Here is a tiny trained network, its code and every weight. The questions are about switching its units off for an input and a class, where a switched-off unit gives its printed mean instead of its output.

import numpy as np


def w(rows, s, z=0):
    codes = np.array(rows[::2]) - 128.0
    scale = np.full(codes.shape[1], s)
    scale[-1] = z or s
    return codes * scale


def f(y):
    return y / 2 * (1 + np.tanh(0.7978845608 * (y + 0.044715 * y**3)))


def log_softmax(a):
    a = a - a.max(-1, keepdims=True)
    return a - np.log(np.exp(a).sum(-1, keepdims=True))


def net(x, mask):
    res = np.array(x, float).reshape(1, 6) / 4 @ E
    y = f(res @ A[0][:, :-1].T + A[0][:, -1])
    res = res + np.where(mask, y, B[0][:, -1]) @ B[0][:, :-1]
    return log_softmax(res[-1] @ U[:, :-1].T + U[:, -1])


A, B = {}, {}
E = w([
[179,145,111,163,134,124,171],'x0',
[125,125,126,144,130,130,140],'x1',
[113,117,109,154,132,124,146],'x2',
[94,207,162,153,168,157,112],'x3',
[148,124,162,185,87,183,87],'x4',
[119,99,127,90,153,248,169],'x5',
],0.012)
A[0] = w([
[120,150,107,38,143,220,154,93],'n1',
[140,128,94,49,183,99,151,252],'n2',
[92,140,87,131,161,49,95,179],'n3',
[120,192,138,169,193,141,121,56],'n4',
[102,135,39,83,98,255,198,25],'n5',
[238,122,218,60,50,164,77,203],'n6',
[77,220,103,124,163,173,76,77],'n7',
[131,128,126,200,72,169,60,154],'n8',
[71,182,183,138,190,132,177,140],'n9',
[154,25,50,61,53,108,158,72],'n10',
],0.0089,0.0045)
B[0] = w([
[170,134,45,124,80,91,71,237],'n1',
[88,177,123,206,187,227,83,254],'n2',
[126,183,85,131,152,130,87,233],'n3',
[214,79,177,121,126,89,123,176],'n4',
[178,208,147,102,107,62,107,248],'n5',
[94,155,129,223,146,137,122,214],'n6',
[119,85,194,120,95,100,108,201],'n7',
[117,78,1,121,162,124,117,209],'n8',
[120,85,148,203,157,99,94,209],'n9',
[144,108,214,151,136,109,84,242],'n10',
],0.01,0.0072)
U = w([
[137,114,135,138,132,126,144,254],'0',
[149,193,91,83,41,24,121,50],'1',
[167,50,254,150,159,95,139,54],'2',
[106,135,140,166,120,159,158,183],'3',
[113,98,66,160,180,187,145,71],'4',
[100,130,138,131,96,126,155,230],'5',
[106,95,180,66,121,153,247,59],'6',
],0.0094,0.006)

Each question gives the input, the list of numbers given to net, and the class t.
The units are the neurons (one row each of A and B). Each row of codes is followed by its name. A weight is (code - 128) times the scale printed after its matrix; where a second scale follows, it is the last column's (A, B and U).
mask holds one flag per neuron, in row order. A switched-off neuron (its flag False) gives its mean, the last column of its row in B, instead of its output. The means were averaged over made-up inputs and are rounded, as every weight is.
A unit's drop is (log p(t) with every unit on - log p(t) with that unit switched off) / (log p(t) with every unit on - log p(t) with every unit switched off).
The circuit of an input: a set's keep is (log p(t) with only the set's units on - log p(t) with every unit switched off) / (log p(t) with every unit on - log p(t) with every unit switched off). Starting from all 10 units, units are removed one at a time, each time the one whose removal leaves the highest keep (on an exact tie, the one counted first), for as long as the keep stays at least 0.8.
circuit, biggest first: the units of the circuit, biggest drop first
unit that matters most: the unit with the biggest drop
top k neurons: the k neurons with the biggest drops, biggest first
drop of u: that unit's drop, to one decimal
input [-7,-8,-5,6,-5,-7], class 0: unit that matters most => n5
input [-3,-1,3,-8,7,8], class 1: top 3 neurons => [n5 n1 n2]
input [1,3,-1,-4,5,-2], class 4: circuit, biggest first => [n8 n5]
input [6,5,4,2,-8,0], class 4: circuit, biggest first => [n2 n5]
input [5,2,-3,6,-2,8], class 1: circuit, biggest first => [n1 n5]
input [0,-2,4,3,1,4], class 1: circuit, biggest first => [n2 n5 n1]
input [1,2,-1,2,5,7], class 1: circuit, biggest first => [n5 n1]
input [-3,-2,7,8,7,-2], class 2: circuit, biggest first => [n7 n4]
input [1,5,-3,3,6,-1], class 4: top 3 neurons => [n8 n5 n10]
input [0,5,4,-4,-7,-4], class 4: top 2 neurons => [n2 n5]
input [3,-7,-8,-1,-7,1], class 3: top 2 neurons => [n8 n2]
input [0,4,8,3,-7,-5], class 3: top 2 neurons => [n8 n1]
input [-6,-3,4,-6,-5,4], class 2: top 2 neurons => [n10 n8]
input [5,-5,-8,-5,4,-3], class 3: top neuron => [n6]
input [-2,-2,-1,3,-8,-5], class 4: circuit, biggest first => [n2 n5]
input [1,5,8,-2,-6,8], class 1: top 2 neurons => [n5 n1]
input [3,0,7,1,8,-3], class 4: top 2 neurons => [n8 n5]
input [-3,0,2,-7,0,6], class 2: top 3 neurons => [n10 n3 n8]
input [-8,6,-3,8,-7,2], class 2: top 2 neurons => [n7 n9]
input [-4,5,0,8,-2,6], class 2: top 3 neurons => [n9 n7 n4]
input [6,-6,0,1,-8,-2], class 4: unit that matters most => n2
input [0,-1,-6,0,-8,-3], class 4: top 2 neurons => [n2 n5]
input [-3,5,3,-8,6,6], class 2: top 3 neurons => [n10 n3 n2]
input [6,-4,6,6,6,5], class 2: top 2 neurons => [n4 n7]
input [-4,6,-5,-6,-3,-5], class 0: drop of n5 => 0.3
input [1,7,1,-8,0,-5], class 2: drop of n1 => 0.2
input [-5,-5,3,-6,-1,4], class 2: drop of n3 => 0.3
input [-8,0,-7,-1,-1,8], class 1: drop of n4 => 0.0
